In the rows, zero is written as 128.
Here are made-up nodes, facts about them, and rows of numbers that follow some of those facts. Name the node behind each unnamed row.

Some nodes and their rows:
skisus: [119 156 106  94  25 143 149 125 171  85 111 129 135 177 143 125 145 111
 143 128 174 140 128 153 115 161  67 157 124 181 162]
flozes: [137 134 121  94  57 168 123 122 154 122 171 115 182 153 109 152 135  90
  94 170 207 147 123 125 111 160 106 178 127 159 139]
surom: [126 143 117 134 112 112 116 133 115  93 136 170  72 125 169 113 142 150
 137  95  98 166 131  74 146 122 176  67 121  91 113]
klenos: [ 92 116 169 123 216 110 108 117 124 150 108  92 157 111  83 117 107 115
 126 125 108 146 126 181 160 120  96 159 157 140 117]
stogrigun: [171 143  67 132 100 113 124 116 134 139 113 169  50 122 145 101 110 157
 170  98  98 106 143  85 155 125 185  48  93 107 154]
ligan: [ 50 118 171 103 179 142 110  81 145 170  76 109 111 130 113 150 114 131
 183 132 119 143 192 174 165 128  92 142 143 122 118]
brisi: [174 107 104 162 140 118 115 146 104 106 167 150 111 110 139 117 135 134
 108 132 125 107 128 100 107 101 170  98 113  95 108]
steva: [ 96  94 158 123 207 119 114 108 120 159 100  91 148 112  69 119 114 119
 137 134 116 141 120 178 156 117 107 179 148 136 119]
kefogri: [148 155 123 141 104 123 132 148 111 136 144 146  85 113 187 124 140 178
 156 104 115 148 154  92 145 111 181  49 117 112 116]
statrudrus: [142 151 117  96  70 161 151 134 151 126 152 114 182 147 108 149 131  95
  78 144 177 149  75 126 102 162 107 173 131 163 150]
plegras: [138 132 108 151 103 124 145 137 100 135 106 173  84 131 181 137 130 150
 132 103  76 105 128  83 122 129 153  93 127  89 117]
trazu: [ 52 108 160 103 162 137 106  85 128 171  72 110 113 132 111 138 112 136
 178 135 111 153 189 168 172 136 103 155 149 130 116]
skagefu: [116 158 116  80  28 172 175 115 139 155  96 142 144 163 144 181 122 117
 101 117 150 181  65 108 122 181  96 175 137 156 151]
febol: [115 157 113  80  24 171 169 110 142 149 103 143 139 161 140 178 125 119
 103 118 151 177  75 109 129 183 101 175 137 155 151]
plapla: [180 120 113 170 134 131 119 156 108 114 157 139 123 114 149 113 119 133
 113 130 119 109 118 113 106  97 156 101 118  95 108]
drudana: [ 96 140 122  72  38 141 178 112 166 108 126 126 128 162 124 157 165 122
 136 131 190 169  99 100 115 159 116 153 114 173 161]
druklekil: [ 97  97 165 121 206 131 108 110 121 169 103  93 155 117  77 130 103 116
 135 139 111 137 141 189 148 121 104 172 145 130 119]

How the nodes are related:
faklik: points at; klugas: belongs to class
faklik pamul <- bodun
faklik flusker <- bodun,gevosir,groskebro,guzulir,zadoklun
faklik klaston <- bodun,dovem,drasostu,drudana
faklik brival <- bradres,gretu,seduk,stikli,stogrigun,tuflem
faklik derar <- bradres,grobegrir,kubro,stoneskas
faklik risumun <- bradres
faklik zefus <- bradres,kloleplas,skisus,tiplen
faklik fabran <- bradres,foskam,gretu
faklik flamur <- bristim,nutavel,nuzi,stoneskas
faklik ditik <- bristim
faklik pliflok <- brogil,guzulir,rugam
faklik dreflo <- brogil
faklik buska <- budrel,klutrik,magran
faklik sigum <- budrel,kloleplas,liska,seku
faklik plisen <- dovem
faklik vogripo <- dovem,fletabre,trodres
faklik defodrem <- draba,tamik
faklik druplar <- draba,kloleplas
faklik gizer <- draba
faklik koflu <- draba,liska,tiplen
faklik vaplak <- draba,mistom,vevur
faklik skizaflo <- drakla,drupo
faklik steva <- drakla,drudana
faklik brisi <- drasostu
faklik favul <- drasostu,zadoklun
faklik flutrekur <- drudana,foskam,metoplim
faklik flidre <- drudana,groskebro
faklik druklekil <- drupo,ligan
faklik flago <- drupo
faklik stiku <- drupo,trulom,zubrigrum
faklik flalor <- drupo
faklik brodrun <- drupo,fletabre
faklik lotri <- febol,skagefu,trulom
faklik brapam <- febol,kubro
faklik flozes <- fletabre,fliskar,liska
faklik flutrir <- fliskar,stevu
faklik dozam <- fliskar,kubro,liska,trazu
faklik brifir <- foskam,fostes,geklor,stoven
faklik rebrubrum <- foskam
faklik meni <- fostes,leski,tamik
faklik tiplam <- fostes,groskebro
faklik brugras <- geklor,skubriril,vosir
faklik flufos <- geklor,vevur
faklik rodu <- geklor,gorum,mora,zumok
faklik miladem <- gevosir,tofidrur
faklik tranin <- gevosir
faklik dezi <- gevosir,nutavel
faklik nanubra <- gevus,metoplim,stogrigun,tostuk
faklik sidok <- gevus
faklik skalom <- gevus,surom,tofidrur
faklik brobor <- gretu,tostuk
faklik mobor <- gretu
faklik rore <- gripun,mistom
faklik doklil <- grobegrir,kloleplas
faklik pokle <- groskebro,stevu,trulom
faklik zigrus <- kefogri,mulil,tostuk
faklik tuga <- kefogri,seku
faklik klotu <- kenik,tuflem
faklik brosok <- kenik,lofla,tuflem,zagon
faklik klenos <- klutrik,skabo
faklik sumoru <- klutrik,lofla
faklik beduron <- klutrik
faklik guflur <- klutrik,seku
faklik vastuple <- kubro
faklik zetul <- kubro,metoplim
faklik plapla <- leski,vevur
faklik fledras <- leski,plegras,zumok
faklik plerel <- leski,mora
faklik nizol <- ligan,zagon
faklik baridre <- ligan,liska,trodres
faklik stoskal <- ligan,liska,vutrugo
faklik kaplos <- lofla
faklik drekipli <- lofla,roke,seku,tostuk,vevur
faklik brege <- magran,stoven,surom
faklik giso <- metoplim,mulil,nuzi,rugam,stikli
faklik doke <- mora,nuzi
faklik stevak <- nutavel,seku
faklik sapul <- nutavel,plegras,seduk
faklik bostuk <- plegras,skagefu
faklik vizom <- roke
faklik neklivel <- rugam,zumok
faklik dafes <- rugam,tamik
faklik grugrazas <- seduk,tostuk
faklik gistu <- seku,stoven,zonik
faklik runuk <- skisus
faklik skobres <- stevu,vosir
faklik pletan <- stevu,surom
faklik kloskozir <- stoneskas
faklik triflir <- surom
faklik skitrul <- surom
faklik skiskoru <- surom
faklik flozim <- tamik,zadoklun
faklik dubatar <- tiplen,zonik
faklik tino <- tiplen
faklik gisku <- trazu,trodres
faklik stekon <- trazu
faklik plige <- tretre,trodres
faklik vukorel <- tretre
faklik tubar <- trodres,tuflem,zonik
faklik bogen <- trodres
faklik statrudrus <- trulom
faklik fata <- vevur,zubrigrum
faklik bizus <- vosir
faklik klasak <- vutrugo
faklik gupli <- zagon
faklik skinugram <- zonik
faklik grival <- zonik
{baridre,bodun,brapam,brisi,bristim,brobor,brogil,brosok,budrel,defodrem,doklil,dozam,draba,drekipli,druplar,favul,flamur,fledras,flidre,fliskar,flusker,flutrekur,flutrir,foskam,fostes,geklor,gisku,gorum,grival,grobegrir,grugrazas,guflur,kaplos,kefogri,klasak,klaston,kloleplas,leski,lotri,magran,metoplim,miladem,mistom,mobor,mulil,nanubra,nizol,plapla,plegras,plerel,pliflok,risumun,sidok,skalom,skizaflo,skobres,skubriril,stekon,stevak,stiku,stogrigun,stoskal,stoven,surom,tino,tiplam,tostuk,tretre,trodres,trulom,vaplak,vastuple,vevur,vosir,vutrugo,zadoklun,zagon,zigrus,zonik,zubrigrum} klugas 626
{beduron,bogen,bostuk,brifir,brodrun,brugras,buska,dovem,drasostu,dreflo,drudana,dubatar,febol,flalor,flozes,flozim,flufos,gevosir,giso,gizer,groskebro,gupli,guzulir,kenik,klotu,klutrik,lofla,meni,pletan,rebrubrum,rodu,roke,rore,skagefu,skiskoru,skisus,statrudrus,stevu,sumoru,tamik,tofidrur,triflir,tuflem,vizom,vogripo,zumok} klugas 341
{bizus,bradres,brege,brival,dafes,derar,dezi,ditik,doke,drakla,druklekil,drupo,fabran,fata,flago,fletabre,gevus,gistu,gretu,gripun,klenos,kloskozir,koflu,kubro,ligan,liska,mora,neklivel,nutavel,nuzi,pamul,plige,plisen,pokle,rugam,runuk,sapul,seduk,seku,sigum,skabo,skinugram,skitrul,steva,stikli,stoneskas,tiplen,tranin,trazu,tubar,tuga,vukorel,zefus,zetul} klugas 470

Which node is each row?
No name comes twice in this set of rows, the named rows included.
[129 160 112 141 141 127 139 125 147 121 141 173  81 127 180 163 127 129
 129 112 106  95 178  80 112 122 132  48 115  75 126] : zagon
[198 126  90 149 122 125 110 148 112 133 163 144 106 104 129  99 118 150
 123 119 123 119 109  97 143 106 203  73 105 108 124] : nanubra
[105 149 125 136 112 103 110 140 125  73 140 170  78 133 169  83 154 141
 149  95  86 164 124  66 147 122 164  44 119  92 117] : stoven
[111 162 136  87  41 147 182 125 169 112 118 117 140 163 140 149 160 125
 147 134 177 151 102 122 103 157  96 145 119 178 164] : tamik
[167 160 109 135 106 129 141 148 130 145 132 139  70 113 179 114 119 175
 169  93 117 148 135 101 147 107 182  28 107 106 130] : tostuk
[112 107 169 129 206 135 124 117 121 175  91  84 153 111  85 120 100 123
 143 129 112 142 113 200 144 115  99 171 150 132 120] : fata
[158 103  96 156 111 140  78 132  94 122 177 160 120 120 147 125 121 129
 108 152 136 111 172 105 125 108 176 121 119  85  85] : dozam
[ 99 137 132  80  55 131 192 112 168  92 114 127 124 156 126 181 169 126
 126 120 183 171  83 100 102 157 107 169 118 167 153] : groskebro
[131 126 123 146 112 107 143 139 114 111 134 154  77 120 179 142 157 162
 154 116 121 113 165  83 118 103 169  78 107 108 115] : brogil
[ 69 118 187 115 177 100 151 106 120 192  63  87 123 112 114 130 138 175
 193 133 104 116 177 152 164 118 129 141 139 174 135] : rugam

The same nodes again, as new rows of numbers:
Some rows with their names:
brogil: [175 128  76 113  82 118 161 130 109  85 150 131 104 132  99  90 120 127
 123 152 137 104  99 125  90 108  68 156]
skalom: [128 136 112 130 103  97 121 140 115 168 148 151  97 133 137  80 136 129
 102 154 107 129 127 103 118 109  87 129]
seduk: [123  71 174  90 204 185 101 166 122  81 125  98 145 113 118 158 109 123
  89 100 138 118 106 139 163 126 149 116]
sapul: [121  90 190 143 209 139  87 166 140 154 146 123 151 155 115 155 118 111
 109 111 135 124 121 126 176 144 180  83]
tretre: [169 125  94 104  72 131 157 119 104  99 142 150  89 127 111  89 116 122
  99 149 131 118 106 125 100 119  63 153]
bodun: [159 134  68 135  98 116 157 145 120  67 161 135 140 107 100 101 103 146
 124 167 133 116 100 123  82  92  41 161]
bostuk: [ 70 150 132 150 122 122 127  93 153 126 101 111 140 107 190 185 169 136
 165 108  96 150 180 128 101 148 173 129]
drudana: [ 92 165  87 132 119 150 164 111 157  48  78  98 177  74 152 175 142 164
 186 107 117 144 165 141 104 133 130 172]
gupli: [ 70 167 124 145 109 116 120  84 148 135 103 108 148 111 181 186 151 142
 183 113 102 149 165 124 121 140 175 134]
zonik: [167 127 108  96  75 128 153 111  99 106 144 146  90 121 118  91 118 131
 100 151 139 123  84 125 108 112  60 153]
skinugram: [115 104 173 150 205 136  88 167 145 157 136 127 164 148 104 144 109 118
 124 113 144 130 126 131 188 145 178  88]
stoskal: [156 136 107 126  71 105 122 122 111 182 153 161  97 153 109  84 111 119
 108 155 114 129 128 106 106 114  99 122]
liska: [178 110 153 127 168 189 145 130 141 105  99 145 164 148  45 122  60 123
 121  90 172 150 117 146 168 164 151 123]
rebrubrum: [ 73 170 126 146 123 117 122  98 153 139  94 107 158 105 183 178 162 152
 184 110 108 149 171 124 118 130 175 132]
fliskar: [193 126  86  98  58 145 170 118 113 115 132 170  96 135  79  73  95 121
  95 136 126 127 128 116  88 129  59 155]
flutrir: [145 133 110 128  84 103 121 133 115 178 152 158  95 145 119  84 120 124
 101 156 106 127 137 103 103 113  95 125]
drekipli: [110 137 109 139  91  92 121  90  92 164 144 127  69 152 135  79 142 102
 108 165 120 134 107 125 128 120 104 115]

Name these rows:
No name comes twice in this set of rows, the named rows included.
[131 111 168 134 202 155 140 120 129  77 103 107 145 130 104 130 111 111
 126 102 182 142  66 154 203 164 152 123] : seku
[119 103 164 152 208 133  92 173 146 156 133 116 163 156  94 143 108 113
 125 112 146 122 138 135 187 140 183  89] : dafes
[180 125  93 101  63 132 166 114 106 112 137 154  89 135  95  85 106 121
 105 144 132 121 107 128 101 125  66 154] : vutrugo
[131 108  97  54 101 154 124 137  89 105 133 116  87  92 123  86 128 134
  73 142  98 107 117 114  98  78  62 157] : stogrigun
[152 116 100 114  88 134 163 114 102  87 133 143  71 131 121  83 139 111
  82 152 126 130 113 137  82 135  58 152] : zubrigrum
[102 169  75 149 121 132 166 105 158  23 104  79 194  83 149 190 134 163
 208 117 130 125 140 145  89 125 135 172] : guzulir
[176 125  84  96  51 136 158 115 105 114 144 158  95 132  89  89  93 125
 102 147 126 125 120 121 102 118  60 155] : trodres
[102 159  96 143 129 136 164  98 157  29  98  89 175  76 167 190 143 164
 196 112 121 140 131 140  88 133 130 171] : gevosir
[130 111 179 152 200 149  95 158 142 160 128 130 170 151  91 137  98 124
 124 112 156 137 133 137 179 140 185  83] : koflu
[139  78 146  76 204 179 103 191 126  87 118  76 156 127  84 139 106 111
 102  84 129  89 121 124 167 118 161 127] : stikli
[ 76 171 109 149 111 123 124  91 155 139  96 115 163 112 152 176 138 143
 189 110  98 150 183 125 116 138 175 135] : vogripo

Now the same nodes, written a new way:
Some nodes and their rows:
zadoklun: [ 67 143 154 144 103 114  64 144 129 110 102 117 130 177 140 123 126 131
 109 187 122 174 168 109 134 172 113 119 162 158 108 109 139 138 138 145
 117  48]
stekon: [135 148 104 146 143 131 134  93 115 131  82 156 133 160 157 141 106  86
 114 165 104 147 140 122 165 144 152 164 139 121 100 118 132 118  88 159
 125  99]
buska: [100  88 120 167  98 154 193 146  63 126 127 116  96 106  83 107  91 131
 127  79 120  57 143 169  95 105 137 107  71  93 101 161 146 106 144 105
 151 177]
pliflok: [105 125 129 154 113 119 115 113 109 179  72 144 142 143 137 113 150 103
 141 177 103 133 126 146 145 164 131 143 165 142  73  91 108 127 120 168
  92  71]
gretu: [168 146 135  82 152  74  94 123 201 127 212 125 144 103 136 131 157 141
 128  95 155 157 104 103 107  86  96  81 153 140 210 145 125 150 145 118
 143 141]
zigrus: [119 140 117 151 139 117 155  87 113 166  98 175 154 127 147  80 127  93
 166 136 109 116 136 140 136 139 140 138 166 162  94 111 116 142 126 178
 114  86]
nizol: [135 146 127 149 146 122 152  93 115 139  80 183 142 154 161 134  95  97
 128 154 145 127 150 130 153 154 159 166 142 158  87 113 122 103 112 177
 121 111]
stoskal: [130 149 112 154 151 133 143  85 107 129  67 168 121 146 162 133  91  84
 137 155 125 130 130 131 150 159 166 181 123 132  88 103 121 110 102 167
 133 111]
meni: [122  94  87 155  87 168 148 188 103 150 123  89 108  94  65  85 153 159
 142 111 112  87 112 178 135 155 137 120  86 101  94 127 132  99 146 110
 111 172]
rebrubrum: [108 115  75 148 100 136 167 176 109 135 158  79 109 107  73  62 136 147
 148  79  97 109 118 146 120 125 157 112 110  99 135 172 163  90 138 108
 134 155]
bradres: [157 136 113  88 164  88  82 112 183  98 214 112 133 107 133 147 150 132
 116 101 138 173  81  93  98  92  82  83 139 136 199 135 121 148 132 101
 165 142]
skalom: [ 97 132 174 167 144 122 130 100 104 171  72 152 146 120 150 122 125  93
 147 156  77  96 170 144 129 122 187 164 179 125 119 126 124 163 110 162
  89  82]
ditik: [173  87 138  89 129 121 116 112 142 162 149 133 119 105 139 167 168 104
 124 116 152 121  56 121 105  74  74 123 124 116 138 108  86 146 130 106
 132 152]
flalor: [133 106 102 117 105 160 157 210 102 119 104  88 101 109 100 123 109 146
 154  93 149  96 127 143 122 144 179 168  57 140 114 163 174  77 152 119
 152 172]
plegras: [128 135 137 111 124 130 129 137 120  86 108 133 161 151 152 127 127 120
 145 176 124 156 170  90 180 158  95 117 176 160 108 124 136 178 130 144
 107  77]
flago: [156 118 161  84 150 122 110 135 164 147 132 135 106 139 145 169 131 130
 139  88 191 124  57 120  97  96 142 176  99 150 160 113  99  93 130 107
 131 187]
vevur: [105 171 145 119 149 137 127 126 142  55 119 138 169 149 136  96 100 163
 150 148 150 162 189 101 169 181 123 116 163 167 115  93 126 171 139 131
  93  99]

Which node is each row?
No name comes twice in this set of rows, the named rows included.
[112 142 139 150 129 145 153 101 121 124  94 158 155 146 126  90 123 128
 168 141 123 130 143 140 173 178 132 143 153 154  75  71  92 133 126 142
  72 120] : plapla
[ 94 177 130 149 163 134  80 109 136  40 116 131 144 130 136 113  94 142
 112 165 119 183 177 112 147 190 120 104 133 156 125  83 128 167 121 136
 124  84] : draba
[141 100 182 102 139 130  92 122 152 174 135 123 104 139 138 171 161 125
 146  96 155 115  48 133  95  77 145 179 108 110 158 110  92 120 125  88
  93 171] : pokle
[116 141 111 133 151 109 114  91 108  67 119 124 140 139 151 107 102  91
 135 161  96 191 144  83 149 136 117 125 160 136 117 130 138 163 120 143
 145  64] : grobegrir
[181 106 133  76 140 118  86 119 155 114 182 111 125 112 144 166 158 123
 118 127 140 171  81  92 118  74  60  99 131 122 175 138 117 169 132  91
 158 133] : stoneskas
[142 123  61 151 103 153 164 174 110 136 126 104  98 107 104 140 118 142
  88 122 133  93 140 160 143 140 159 124  70  96 120 169 169  63 120 139
 178 172] : bogen
[143 104 150 125 140 108 133  64 153 169 177 152 120 128 125 152 139 133
  98  88 150 100  77 146  93  66 104 112 111  91 150 106  73 112 117 100
 124 180] : gistu
[109 137 101 166 153 121 135  72  98 103  97 149 126 126 143  96  96  81
 145 143  78 156 107 114 131 142 142 151 139 124  89  92 112 140 108 149
 139  86] : doklil
[173 127 118 115 144 113 136  81 168 193 161 167 122 126 143 174 157 119
  83 109 167 105  72 152 102  83 120 124 102 103 161 109  88  80 103 124
 149 191] : tubar
[100  96 103 161  71 152 120 198 101 159 107  79  89  94  68 100 158 151
 124 123 109  95 126 184 105 168 136 112  83 105  92 125 139  88 146 125
 138 146] : flozim
[151 135 184  89 158 104  73 145 187 151 186 117 144  90 155 168 155 149
 111 114 147 129 134 121  89  78 125 103 143 134 217 140 125 176 145 107
 130 141] : gevus
[110 133 143 126 148 136 148 116 110 125  64 156 126 158 158 104  97 102
 183 129 135 136 113 120 153 152 177 212 139 164  86 109 124 109 123 145
  95 106] : stiku
[186 121 131  75 160 115  75 129 172  87 184 109 120 110 148 182 147 125
 112 123 140 175  83  83 114  79  85 116 116 120 195 145 128 161 124  86
 164 138] : kubro
[183 139 149  76 171 120  91 134 189 107 164 141 124 132 159 204 125 155
  79 115 197 156 116 106 111 112  98 119  89 150 182 126 127 119 128 105
 166 170] : ligan
[154 101 151 131 156 125 122  69 132 152 153 156 106 106 136 156 116 104
 109  84 149 109  51 151  74  73 100 128  81  96 134  98  61 120 116  89
 151 184] : sigum

Now the same nodes, written a new way:
Some rows with their names:
drasostu: [168  85 119 153 144 164  97 143 116 146 165  82 142 164  92 137 118 211
 147 157 113 169 132 187 140  95  90]
skitrul: [168  78 151  95 136  92  83 155 115 138 149 124 138 107 143  98 155  64
 156 106  89  48 163 112 148 138 119]
surom: [ 95 155 114  67 171 112 185  95 125 135  98 155 124 117 178 136 108 128
  71 163 155 139  98 128 120 114 137]
flufos: [181  93 127 213 133 181  99 157 110 157 150 107 147 141  95 147 129 186
 134 131 120 143 153 142 136  93  98]
geklor: [ 90 182 104 101 154 118 171 100 130 112  97 148 137 131 167 146 125 142
  88 148 154 147  93 117 110 129 153]
guflur: [ 91 157 109 127 109 131 187  86 127 127  74 184 107 124 155 131 120 113
  95 146 151 152 108 118 132 131 140]
plisen: [152  95 138 110 100  94  67 155 126 116 151 121 119 127 109  97 154  84
 194  99  87  87 134 129 157 166 125]
brosok: [ 89 169 118 123 116 128 185  97 129 129  88 176 105 116 141 134 117 103
  92 140 157 156 108 113 131 130 147]
zagon: [ 84 169 112  92 144 118 186  87 134 115 111 148 115 118 139 128 116 118
  75 158 157 174 102 117 103 134 150]
skisus: [134  99 131 173 131 166 116 157 127 156 215  75 137 165 119 140 113 205
 146 129 108 170 164 155 122  70  92]
koflu: [145 101 147 118  97 100  82 161 131 116 166 120 131 125 123 101 157  73
 179  84  88  82 159 105 140 158 130]
klasak: [ 99 187 124 106 135 125 188 115 128 142 120 174  92 102 119 125 107  79
  62 153 170 175 110  91 128 129 167]
dozam: [ 90 171 117 122 124 122 177 107 132 136  92 175 105 114 146 136 106 119
 100 134 163 154  97 111 138 127 155]
fliskar: [ 84 170 111  91 152 112 175 100 136 121 110 147 116 121 156 134 112 140
  87 152 158 164  92 119 114 127 151]
skizaflo: [102 169 111 127 117 120 163 111 138 122  88 181  92 107 135 132 110 124
  85 157 165 160  74 125 146 139 156]
defodrem: [ 99 179 106 107 114 132 176 109 127 128  83 168 107 130 156 141 110 121
 105 129 160 147  96 116 142 135 143]
brival: [146 101 154 121  98 101  79 154 136 112 154 115 135 119 122 103 154  68
 177  89  89  67 162 112 134 153 127]

Rows to name:
No name comes twice in this set of rows, the named rows included.
[171  94 142 200 127 181 104 151 118 157 151 101 141 139  88 148 115 177
 142 134 125 140 160 156 133  89  96] : giso
[155  99 151 130 107  95  67 159 134 113 159 122 122 108 103  95 158  68
 161 105  92  86 147 109 142 163 141] : druklekil
[ 66 142 106  86 171 109 177  69 110 147  71 129 135 121 122 139 110 159
 152  93 176 177  94 113 107 148 150] : tretre
[129  67 145 120 139  89  74 126 101 150 113  97 153 112  80 108 158 102
 248  28 111  94 156  98 131 180 130] : vukorel
[ 79 173 112 116 114 125 189 107 128 142  98 174 103 127 156 138 108 114
 109 124 155 157 105 108 139 122 142] : grival
[ 76 169 137 103 132 124 172  92 162 101  82 131 129 115 157 148  94 144
  97 136 173 123  97 139  97 125 144] : bristim
[ 98 173 119 135 126 125 164 110 139 122  77 175 106 107 148 142 110 127
  90 143 164 139  84 119 137 132 153] : lotri
[104 178 108  94 123 127 173 106 122 129  74 173 108 130 144 142 103 116
 110 146 160 145  91 132 151 132 141] : flusker
[169  62 126 220 112 180 119 126 108 154 140 120 135 146  92 132 142 173
 134 147 108 162 167 155 126  91  83] : beduron
[108 177 107 112 112 136 180 113 129 129  77 168  98 123 163 133 113 131
  92 118 162 149  97 104 138 148 141] : vaplak
[158 115 149 117 106 107  69 156 127 107 142 112 151 131 111 113 159  68
 180  95  91  57 158 113 133 161 127] : neklivel
[ 90 176 113 112 108 131 183 111 132 134  96 172 100 130 161 137 108 123
 103 125 158 152 103 109 140 130 144] : druplar
[156  97 145 120 100  95  62 159 131 108 151 126 124 118 112  97 157  80
 175 106  88  78 136 127 152 163 130] : steva

